Each row has a class, written after it.
[-30  14  -2   6 -18  11  36 -26 -51  -5  18  52  57  50  11 -36   1  28
  27  -3  30 -46 -22  11  17 -11   5 -36   0  -7  -5 -43 -23  -5  27  -2
 -46] -> Q453
[-46  70 -41  10  -8 -17 -14 -20 -70 -35   9   7  34  68  57 -60   1  13
 -16   2  29 -39  22 -23 -15  -4  43 -43 -27  11  -3 -26 -13  22  -7  20
 -21] -> Q177
[ -1  36  13  10  14 -15 -27   4  -3   0  -6  18 -18  23  27  -5  15  36
  -5  22  11  -8   9 -17 -11  15 -11  16  36  13   2  11 -69  13 -49 -11
  15] -> Q600
[-36  42  -4  14   1  17  44 -42 -78  16  15  65  35  38 -13 -39   9  49
  17   0  36 -40 -33   6  -5   2  39 -29  14  30 -15 -52  -9  -4  18  19
 -51] -> Q403
[-32  15   2  26  -5  24   0 -18 -70   8  -2  34  44  21   2 -36  27   9
   9   7  26 -50  27 -11  29  -3  19 -23 -31 -20  -3 -59 -19   4  12  -5
 -80] -> Q758
[ 31  -4 -23 -55  23  -4 -61 -12 -41  22  23  52  -2  10  61   5  22  33
  -5 -10 -33 -51 -32 -47 -24   3  50  -5  16  36 -10 -20 -42 -43 -51 -49
   7] -> Q181
[ 11  34  -2 -13  20 -34 -48  -5 -33  34  18  40  -6  25  46  -6  16  40
 -16   0   8 -46  -3 -46 -14   7  35  11  30   5  -5   8 -50 -22 -44 -42
   3] -> Q655
[ 17  -8 -49 -14   0 -26 -47 -25 -14  63 -19  55  49  16  70  53   4  36
 -40  14  30  35  -7 -15 -57  83  69  23  39   0  26  41 -39  12  -2 -21
 -11] -> Q213
[-58  26   4   9  -2  36  64 -53 -94  16  20  85  25  49 -19 -37  22  60
  14   2  36 -56 -32  14 -17  -1  53 -19   0  53 -22 -58 -12  -1  15  16
 -58] -> Q342
[ 23  -8 -83 -15  -4 -13 -45 -10 -28  55 -37  22  47  35  72  28  22  43
 -47  27  31  11  -9  -3 -49  71  95   7  32   8  21  39 -76  22 -25 -18
   7] -> Q684
[ 21  28 -61   5  23 -20 -33  -1 -14  31 -12  43  29  20  53  15  31  29
 -42  11  51  -1  15 -22 -39  88  39  19   3  -1  22  40 -40   6 -29 -23
   8] -> Q342
[ 27   0 -46 -33  14   0 -56 -17 -37  65 -33  64  36  21  51  25  42  43
 -30  20  26 -10 -24 -17 -43  53  93   5  10  23  15  12 -39   7 -35 -30
 -13] -> Q985
[-56  81 -55  -8  -7 -16  -2 -30 -48 -39  12  17  27  82  60 -78  -1  23
  -8 -16 -13 -69  21 -52 -24 -11  36 -56 -20  52  12 -13 -31  13 -22  12
   7] -> Q453
[  5 -12 -14 -16  14  -6 -52 -16 -37  40  -1  28  25  -1  47  -2  -9  31
 -25  -3 -27 -58 -10 -32  -2  -5  33 -14  17   3   2  12 -45 -17 -29 -54
 -23] -> Q655
[ -41    0   -9    0  -13   25   35  -39 -109   27  -20   87   58   69
    0  -25    3   58    5   16   24  -75  -30    8   -1   -4   67  -43
   -7   29   -4  -46  -31   14   25   11  -85] -> Q758
[ 32  -1  -2   8  12  -8 -66   8 -30 -16 -28  11  36  33  76  19 -14  36
 -20  41  -9 -38   9  -7   7  -6  -1 -11  24 -15  25   6 -74 -16 -24 -31
 -11] -> Q181
[ -55   -8  -10   18  -14   28   30  -42 -106    3   23   54   73   44
   10  -37   -2   19  -12   14   30  -56  -18   -2   -8   -2   43  -37
  -16    5   -3  -68  -32   -3   24   14  -85] -> Q758
[ -2  29 -12   1   6 -18 -52 -19 -28  -7  10  15  16  35  65 -10   0  23
 -19  14   4 -28  26 -48 -28  16  -2  -3  34  20  19  11 -71   3 -37 -13
   6] -> Q600
[-48  21   3  44  -3  11  51 -21 -60   2  23  51  34  23 -14 -26  19  39
  14   9  26 -41 -16  21   9   4  25   0  -6  10  -6 -49  -7 -14  36  11
 -55] -> Q181
[ 10  21  -4 -14  19 -13 -49  -9 -27   7 -17  27   4  25  59  -5  21  28
 -25  18 -24 -45   3 -36   7 -23  36 -10   4  18  14  -6 -54 -11 -57 -25
  -6] -> Q655
[-35 -10 -25   5 -20  36  27 -19 -74   5   7  60  65  27   7 -23  17  26
   6  12  26 -67 -36  14  10 -18  22 -42 -16   1   4 -47 -18  13  39 -12
 -76] -> Q181
[-32  78 -56   6  -5 -44 -32 -15 -21 -21  39   5  28  52  59 -49  12  10
 -19  -5  -3 -41 -14 -40 -13  -7  26 -31 -15   6  24 -11 -15  17 -11  13
  17] -> Q213
[ 38 -21 -50  -3  10 -23 -61  -8 -39  79 -41  52  42  -2  76  51  22  35
 -50  12  12   7   7 -11 -22  67  77  15  20 -16  34  38 -32  23 -14 -37
 -18] -> Q213
[-58  92 -35  18  -2 -46  -4 -20 -12 -50  22 -11  29  62  51 -72 -13  10
 -11  -3  24 -28  20 -33  -3   3  -8 -35  -6 -10   3  17 -36  31  -4  27
  10] -> Q177
[-32  76 -48  -1  -9  -6  -8 -13 -46 -33  -3   2  23  58  31 -61   0   3
  -4  -8  17 -51  11 -35   9  -9  24 -50 -32  -4   6 -23   3  22 -15  14
 -18] -> Q758
[-35  72 -52  28   7 -17 -22 -13  -5 -59   3 -24  22  62  50 -56  17 -14
 -10   3  10 -27  28 -31  -2  16  24 -19 -31   3  18 -25 -23   5 -17  31
   0] -> Q985
[ 28 -18 -11 -14  19   6 -65  -7 -28  19 -24  28  41  18  52  21   8  44
 -11  22 -20 -54   5 -21 -10  -1  33 -14  21  15  10   4 -68 -22 -18 -40
 -25] -> Q177
[-50  86 -55  16   8 -32  17 -11 -52 -36  21  11  13  59  23 -75  21   5
   1  -9  30 -45   8 -33 -18   0  42 -29 -28  23  -3 -17 -16  11  -8  38
   5] -> Q684
[ 16 -13 -61  12  13  -6 -45 -12 -35  50 -60  41  57  32  71  32  26  30
 -57  22  37   8  30  -3 -36  90  79   7  12 -17  36  39 -64  23 -24 -13
 -23] -> Q985
[ 44   0 -63 -25  15 -27 -85 -19 -11  66 -34  56  44   5  87  52  39  29
 -50  16  19  18  19 -50 -38  67  83  24  18  -7  30  23 -45   5 -35 -49
  -9] -> Q985
[ -1  46   4 -31  28  -4 -46 -16 -17 -11   9  38 -10  34  60 -25  13  40
 -14   0  -9 -32  11 -56 -28   9  10  -6  25  32   2  -2 -56 -24 -58 -29
  29] -> Q42
[  3  25 -60 -20   6 -27 -23  -8 -35  48 -16  41  28  24  43   0  33  30
 -32 -11  29  18  15 -46 -44  95  67   9  21   7   5  28 -44  -3 -37  -4
  -4] -> Q655
[-42  30  18  31   7  26  16 -21 -26   6  10  51  19  25 -19 -28  35  17
   3  27  52 -34 -33   3  15   1  35  13 -12  -6  -7 -50  10   9   0   1
 -70] -> Q453
[-25  66 -61  -6  -3 -10 -14 -15 -27 -38  18  15  24  62  58 -55  15  13
 -14  -9  26 -51 -16 -29 -19  -6  39 -33 -30  12  19 -38 -17  21  -8   9
   6] -> Q42
[-24  66 -44 -12  15 -38 -13  -9   4 -24  34  16  -7  32  34 -40  25  -8
  -6 -17  13 -34   5 -54  -9 -11  31 -12 -28  11   3 -11  24  12  -6   3
  23] -> Q177
[ -19   -2    1   16   21  -12  -52  -10  -19   -9   -4   -4   28   38
   62  -14  -28   26  -38   30   -5  -31   26  -12  -25    5   -1  -15
   21   -2   21   21 -101  -13  -40  -19    4] -> Q655
[ -7   4 -58 -11  -4 -17 -10 -34 -41  50 -10  39  33  33  68  10   5  57
 -41   0  26  27  35 -11 -58  68  43  -4  40   9  17  25 -77  20 -20 -11
  23] -> Q655
[  -4   -5  -13  -11   -8   27  -40  -31  -66    2  -25   11   49   30
   78  -10   -6   40  -19   17  -26  -50   28  -16  -23  -24   25  -41
   19   24   22  -10 -104   -5  -19  -17  -13] -> Q985
[ 27   3 -73  -8   8  -7 -52 -10 -49  60 -39  40  47  11  75  21  23  43
 -51  19  41  -7   9  -9 -35  55  81   5  19 -18  13  22 -52  27 -30 -34
 -12] -> Q684
[-17  26 -21 -10  18  -3 -18 -34 -28   5  24  20  22  35  44 -27   0  24
 -25   0   4 -39  21 -48 -50  11   5 -21  34  32  18   9 -80 -25 -40   5
  22] -> Q403
[ 19  66  11  -3  33 -28 -59  -1  31  13  23  30 -34  -1  46   2  36  39
   4 -14 -27 -48  -2 -48   0   0 -14  27  31   9   9  28 -45  -8 -60 -40
  38] -> Q600
[-31 104 -26  32  15 -63 -13   1  26 -43  16 -19 -13  43  35 -50  31 -11
 -10  -9   7 -10  24 -49  22  20  -3   8 -21 -21  21  19  -2  41 -19  37
  32] -> Q342
[ 14  -4 -30 -35  -2   4 -39 -28 -40  11   1  37  22  29  65   9  -8  39
 -15   4 -24 -48 -21 -37 -30  -9  38 -19  32  43  10  -9 -60 -13 -36 -28
   0] -> Q600
[-42   3  -5  26  -6  13  19 -25 -74  15  13  66  60  37  12 -18   6  32
   2  14  40 -45  -4   8  -3  -8  28 -28  -7 -11   4 -45 -16  -8  36  -6
 -62] -> Q213
[  8 -16  -9   2  23  -6 -54 -15 -25  18 -10  33  24  28  55  20  13  25
 -40  37  -7 -25  16 -30 -36   3  43   7  20  25  31  -8 -71 -16 -36 -25
  -2] -> Q985
[ -38   -2  -13   24   -3   22   10  -16 -100   18   -8   64   56   47
    7  -26   18   25   -4   19   49  -64  -11    4    0    2   60  -21
  -27   11   -4  -56  -16   11   16  -15  -93] -> Q342
[  6   1  17  -6  34  11 -27 -28 -12  -7 -14  27  21  24  23  -1  23  35
  -6  41 -15 -42 -31 -26  -4  10  39  14  31  32  -3 -20 -55 -12 -33  10
 -23] -> Q342
[ 20  55 -45   0  25  -4 -47 -19 -25  21  -4  31  14   5  52 -13  31  17
 -33   1  37 -15  15 -50 -23  68  35  15  12   5   4   3 -18  -2 -38  -9
 -16] -> Q403
[-27  62 -31  21   5 -41 -36  -9  19 -38  41  -7  32  22  45 -27  25 -18
 -14   0   4  15  -5 -33  -3  13   6   2 -24 -34  14 -30 -14   8  -5  20
   7] -> Q985
[-12  82 -46  15  15 -56 -29   9  26 -27  37  -4  -2  30  42 -38  34 -15
  -9 -10  30 -11  12 -44   8  19  18  13 -27 -21   6 -11  14  13 -13   1
  21] -> Q177
[-71  23  14  15  -6  28  60 -44 -94  12  26  66  18  30 -44 -50  18  24
   4  -3  40 -55  13  -9  -6 -17  12 -32 -21  13 -27 -52 -16  -7   0  20
 -74] -> Q758
[-62  43 -11  36  12  14  47 -35 -73  13  43  78   1  53 -39 -42  30  46
   8   0  36 -67  -6   0 -34  26  31   1 -20  59 -14 -51  -8  -3  16  17
 -53] -> Q758
[ 14  25 -51 -15   7 -23 -48 -17 -40  58 -10  61  33  30  57  24  20  56
 -36  10  19 -16 -12 -30 -57  69  68   6  36  25  18  42 -48   3 -20 -22
  -5] -> Q213
[-18  44  14  18  20 -31 -25  -6 -36  -4   2  24  -7  50  30 -20 -13  55
 -13  17  -6 -33  11 -15 -25  11  -5  -4  33  29   6  22 -82  -4 -32   1
   8] -> Q655
[ 27   5 -75 -16  -3 -32 -42 -18 -25  50  -2  54  47  34  69  32  15  44
 -50  -2  23 -12   5 -22 -59  75  52  -2  23   8  30  41 -56  10 -29 -15
  17] -> Q600
[ 35  12 -56 -11  11 -11 -92  -9 -25  65 -44  33  38  -4  92  36  32  42
 -51  14  19  -7  23 -17  -9  47  75   8   3 -25  12  34 -34  21 -42 -66
 -24] -> Q177
[ -9  20  10  17  20   1 -62 -22 -19  10 -14   7  12   9  67   7   3  35
 -39  31 -14 -19  46 -28 -14 -10  32   1  33   0  11   1 -84 -22 -56 -33
  -9] -> Q213
[ 10   3 -29  -3  22   5 -36 -16 -48  61 -23  39  18   0  29   8  39  33
 -34  18  47  -7   2 -23 -34  74  85  28  19   0  -8   8 -23   5 -29 -15
 -36] -> Q655
[-51  31  12  27  -1  43  39 -28 -95 -14   7  48  33  39 -12 -62  22  18
  12  10  50 -76  -3  12  24  -9  37 -34 -33  15 -26 -62   0   1  16   5
 -87] -> Q342
[ -5  25   3   6  36   0 -50 -24  -3  12  11  14  17   0  39 -13  26   5
 -21  13  -6 -49 -13 -43  -2  -6  32   9  12   2  10 -10 -37 -21 -47 -12
 -19] -> Q403
[-21  62 -37  16  -1 -35 -21 -14 -25  -8  39  -3  36  24  31 -41  27  -6
 -17  -2   8 -31  -4 -52  11   2  47  -3 -26 -24  10 -49   3 -11 -15  15
 -12] -> Q758
[ 24  12 -44   2  16 -16 -58 -13 -42  45 -37  27  34  18  67  10  29  33
 -50  19  31  -4  27 -19 -13  72  82  11   8 -11   6  21 -39   9 -41 -16
 -24] -> Q177
[-51   7   1  -6  -4  29  45 -38 -76   4  20  84  36  61 -25 -31  17  41
  11  17  39 -62 -24  -2 -32  -4  22 -29 -14  55  -5 -42 -24  -7  20  18
 -53] -> Q342
[-31  47 -52   2  -2 -44 -23 -17  17 -15  27  -7  56  36  44 -39  11  -6
 -14  -8   2 -39 -16 -34  11   7  32 -19 -20 -24   6   5  -8   2  -3   5
  -6] -> Q177
[  7 -19 -59  -9   0 -20 -32 -23 -52  37 -31  18  36  23  76  14 -23  21
 -53   4  20   2  17 -20 -30  56  53   2  18 -11  11  34 -35  28 -21 -24
 -10] -> Q342
[ -2 -26 -13 -20  18  17 -44 -39 -44  15  19  30  48  16  48   3  13  33
 -15   9 -30 -51  -9 -39 -30   9  51  -9  12  26   5 -26 -61 -41 -16 -17
 -16] -> Q342
[-25  57 -45  22   5 -47 -39   0  -8 -26   8  -2  37  60  58 -29   9   5
 -22  14  14 -24  -6 -29   0  14  30  -5 -29 -21  28 -10 -20  27  -9  13
   1] -> Q342
[ 32  -1 -51 -34 -12  -7 -41 -22 -26  41 -25  45  50  28  79  35  30  38
 -25   6  24   4   6 -20 -40  64  44  -5  35  -2  21  32 -53  29 -20 -10
   5] -> Q600
[-47  -6  -2  21   3  42  44 -34 -77  13 -17  49  67  29 -16 -46  13  26
  21  14  36 -50 -23  18  10   6  36 -37  -6  14 -13 -56 -24   6  29  20
 -84] -> Q403
[ 25  -8 -62 -29   9  -4 -58 -17 -29  61 -27  52  51  26  80  26  22  42
 -45   6  22   4  12 -14 -50  78  73 -14  27  -2  27  34 -60   6 -31 -30
   8] -> Q213
[ 24  13 -45 -10  16 -28 -45 -15  12  42 -21  37  47  13  70  35  25  33
 -32  12  16  14  -3 -27 -32  78  50  24  35 -20  24  44 -45  -3 -21  -7
   8] -> Q213
[ 32   1 -49   7   6 -16 -60 -17 -34  64 -39  31  58  10  79  41  14  42
 -54  25  31  34  21  -8 -35  79  70  12  35 -11  26  22 -59  12 -26 -27
 -15] -> Q403
[ 22  -5 -59   3   8 -26 -39  -7 -26  48 -30  34  37  20  78  29  23  48
 -48  19  19  20  13 -10 -38  79  66  22  29  -3  16  15 -73  18 -47 -17
  12] -> Q600
[ 25  10 -36   9   7 -27 -59 -11  13  44 -29  24  49  18  59  45   9  55
 -31  27   4  15 -11   1 -30  76  34  18  44 -19  30  60 -60  19   2  -7
   3] -> Q213
[-21  50 -18   0  -7 -31 -17 -16 -25 -35  10  -8  20  50  50 -35  -3  -4
 -18  14  -7 -29  -3 -35   2 -24  37 -31  -4   4  20 -12  -9  16   1  37
   9] -> Q213
[-58 114 -34  23  -2 -45  15 -15 -19 -51  38   3  -2  71  35 -68  15  12
  -4 -14  26 -24  28 -34 -18  12   8 -20 -12  27   0   2 -12  19  -8  36
  20] -> Q177
[-52  97  -9  49   4 -54  41  -4 -18 -61  38  -6   0  55   1 -70  17   8
   0   8  32   2  29 -31 -15  27 -13  -2  -3  12   4 -25 -29  14  -6  82
  33] -> Q600
[-49  33 -10  28  -8  18  40 -28 -84   6  24  54  32  53 -22 -41  11  37
   0   6  32 -62  -8   3 -12   9  39 -25  -6  35 -15 -52 -24  -8  10   7
 -67] -> Q758
[-63  24   0  45 -10  29  51 -42 -69   3  -6  42  36  47  -6 -37  15  41
  -5  24  42 -29   1  28  -6   9  40 -18   9  19  -4 -38 -45  27  25  27
 -59] -> Q985
[ 10   4 -19  -6  17   7 -73 -11 -56  11 -17  24  16  46  91  -4   7  32
 -36  32   0 -52  12 -34 -22 -11  69  -7  17  29  15 -23 -66  -9 -65 -56
 -14] -> Q453
[-33  31 -15 -12 -21   3  36 -18 -80  13  17  80  43  48  -5 -34   4  52
  32 -16  18 -69 -40  -8  -4 -10  11 -40  -5  29 -17 -28 -16 -15  13  -8
 -46] -> Q600
[ 10  19 -64 -16   3 -15 -41 -23 -27  58 -32  38  59  21  76  16   3  32
 -45   6  56  15   9 -22 -48  80  60  -5  31 -14  14  51 -59  12 -33 -27
 -11] -> Q403
[-10   2 -61  20   9 -12  -2 -29 -25  33 -20  12  20   8  23  13  11  25
 -44   6  29  40  34 -17 -55  92  48  16  34   7  12  42 -51  13 -11  14
   5] -> Q985
[-39 -19  18   8  11  49  35 -34 -62   8 -18  60  31  31  -5 -34  19  32
   6  22  19 -64 -19  28  22 -30  55 -30 -16  20 -15 -77 -25   0   1   0
 -75] -> Q655
